Below are the code and all the weights of a small trained network. Each question names an input and a class and asks about switching units off, where a switched-off unit gives its printed mean instead of its output.

import numpy as np


def w(rows, s, z=0):
    codes = np.array(rows[::2]) - 128.0
    scale = np.full(codes.shape[1], s)
    scale[-1] = z or s
    return codes * scale


def f(y):
    return np.maximum(y, 0)


def log_softmax(a):
    a = a - a.max(-1, keepdims=True)
    return a - np.log(np.exp(a).sum(-1, keepdims=True))


def net(x, mask):
    res = np.array(x, float).reshape(1, 6) / 4 @ E
    y = f(res @ A[0][:, :-1].T + A[0][:, -1])
    res = res + np.where(mask, y, B[0][:, -1]) @ B[0][:, :-1]
    return log_softmax(res[-1] @ U[:, :-1].T + U[:, -1])


A, B = {}, {}
E = w([
[33,117,27],'x0',
[81,1,189],'x1',
[47,199,209],'x2',
[127,127,129],'x3',
[127,130,126],'x4',
[126,128,124],'x5',
],0.004)
A[0] = w([
[113,143,140,217],'n0',
[82,136,50,108],'n1',
[107,121,105,136],'n2',
[130,131,137,213],'n3',
[93,72,158,106],'n4',
[110,55,171,87],'n5',
[98,67,160,79],'n6',
[254,121,242,69],'n7',
[116,99,143,99],'n8',
[68,148,162,113],'n9',
[30,122,59,38],'n10',
[138,95,161,58],'n11',
[52,119,63,69],'n12',
[145,168,114,99],'n13',
[166,88,92,85],'n14',
[95,76,152,97],'n15',
[172,130,87,139],'n16',
[54,118,53,80],'n17',
[164,122,80,119],'n18',
[104,38,182,81],'n19',
[164,91,96,91],'n20',
[87,127,93,74],'n21',
[216,131,204,73],'n22',
[98,79,152,96],'n23',
[154,207,96,73],'n24',
[180,230,63,74],'n25',
[160,202,91,56],'n26',
[94,118,90,147],'n27',
[109,71,155,86],'n28',
[71,208,185,92],'n29',
[39,165,204,105],'n30',
[72,187,184,81],'n31',
[122,129,128,254],'n32',
[119,171,142,135],'n33',
[153,188,98,67],'n34',
[97,60,164,89],'n35',
[211,90,84,102],'n36',
[169,122,73,119],'n37',
[209,50,64,68],'n38',
[160,231,83,69],'n39',
[70,103,64,103],'n40',
[158,63,72,156],'n41',
[170,153,139,101],'n42',
[184,148,179,207],'n43',
[102,47,177,81],'n44',
[203,131,192,81],'n45',
[134,154,120,108],'n46',
],0.0072,0.0044)
B[0] = w([
[117,38,141,217],'n0',
[52,144,94,164],'n1',
[103,125,114,148],'n2',
[115,61,132,213],'n3',
[170,124,82,151],'n4',
[193,124,83,152],'n5',
[176,133,84,143],'n6',
[25,240,55,182],'n7',
[148,128,110,133],'n8',
[149,153,190,153],'n9',
[63,235,92,150],'n10',
[139,161,112,131],'n11',
[69,205,96,152],'n12',
[156,126,102,140],'n13',
[161,168,176,141],'n14',
[162,134,85,145],'n15',
[126,94,175,163],'n16',
[60,198,87,159],'n17',
[129,129,183,152],'n18',
[212,127,70,159],'n19',
[157,167,171,141],'n20',
[94,170,109,134],'n21',
[58,201,78,160],'n22',
[160,132,92,143],'n23',
[196,124,78,153],'n24',
[206,101,41,176],'n25',
[192,126,76,147],'n26',
[82,116,107,164],'n27',
[174,126,92,142],'n28',
[185,167,227,166],'n29',
[162,188,237,172],'n30',
[165,177,218,154],'n31',
[107,2,130,254],'n32',
[155,119,160,155],'n33',
[178,126,87,142],'n34',
[183,131,80,150],'n35',
[152,163,217,164],'n36',
[130,128,193,156],'n37',
[188,216,224,163],'n38',
[218,115,61,166],'n39',
[65,167,91,159],'n40',
[141,112,221,184],'n41',
[123,126,91,141],'n42',
[41,46,98,215],'n43',
[204,124,75,154],'n44',
[68,188,84,155],'n45',
[147,126,117,135],'n46',
],0.027,0.0044)
U = w([
[255,138,18,62],'0',
[34,232,75,71],'1',
[128,91,132,253],'2',
[136,99,131,237],'3',
[193,203,234,9],'4',
],0.0049,0.0037)

Each question gives the input, the list of numbers given to net, and the class t.
The units are the neurons (one row each of A and B). Each row of codes is followed by its name. A weight is (code - 128) times the scale printed after its matrix; where a second scale follows, it is the last column's (A, B and U).
mask holds one flag per neuron, in row order. A switched-off neuron (its flag False) gives its mean, the last column of its row in B, instead of its output. The means were averaged over made-up inputs and are rounded, as every weight is.
A unit's drop is (log p(t) with every unit on - log p(t) with that unit switched off) / (log p(t) with every unit on - log p(t) with every unit switched off).
The circuit of an input: a set's keep is (log p(t) with only the set's units on - log p(t) with every unit switched off) / (log p(t) with every unit on - log p(t) with every unit switched off). Starting from the 12 units with the biggest drops (on a tie, the unit counted first), units are removed one at a time, each time the one whose removal leaves the highest keep (on an exact tie, the one counted first), for as long as the keep stays at least 0.8.
units of the circuit, in order: the units of the circuit, biggest drop first
most important unit: the unit with the biggest drop
top k neurons: the k neurons with the biggest drops, biggest first
drop of u: that unit's drop, to one decimal
input [-3,-1,-6,4,0,2], class 4: most important unit	n38
input [-3,-2,-8,2,-5,6], class 4: units of the circuit, in order	[n38 n36]
input [-8,4,-6,8,-3,1], class 1: top 3 neurons	[n7 n22 n45]
input [-2,4,8,-5,7,1], class 4: units of the circuit, in order	[n30 n29]
input [-7,2,8,7,3,-2], class 4: top 4 neurons	[n30 n29 n31 n9]
input [-4,4,7,-8,5,-6], class 4: top 3 neurons	[n30 n29 n31]
input [-3,4,-7,-8,4,-6], class 4: units of the circuit, in order	[n38 n36]
input [-5,0,8,1,0,4], class 4: top 3 neurons	[n30 n29 n31]
input [-8,7,3,-5,2,-2], class 1: top 2 neurons	[n7 n22]
input [-7,-2,-8,-1,-6,-3], class 4: top 3 neurons	[n38 n36 n41]
input [8,7,0,-6,5,5], class 1: units of the circuit, in order	[n10 n17]
input [-7,-4,-8,-6,2,7], class 4: top 2 neurons	[n38 n36]
input [-8,5,-2,-2,-4,-8], class 1: top 3 neurons	[n7 n22 n45]
input [7,6,3,5,4,-5], class 1: most important unit	n10
input [-4,2,8,0,2,-2], class 4: top 4 neurons	[n30 n29 n31 n9]
input [-8,7,4,7,1,-8], class 1: top 2 neurons	[n7 n22]
input [0,-8,-4,4,7,-4], class 0: drop of n25	0.3
input [5,-8,7,-7,4,0], class 0: drop of n24	0.1
input [5,1,-8,-7,-5,-2], class 4: drop of n36	0.1
input [-7,1,-7,2,7,-2], class 1: units of the circuit, in order	[n7]
input [8,8,8,0,-2,-5], class 0: drop of n6	0.2
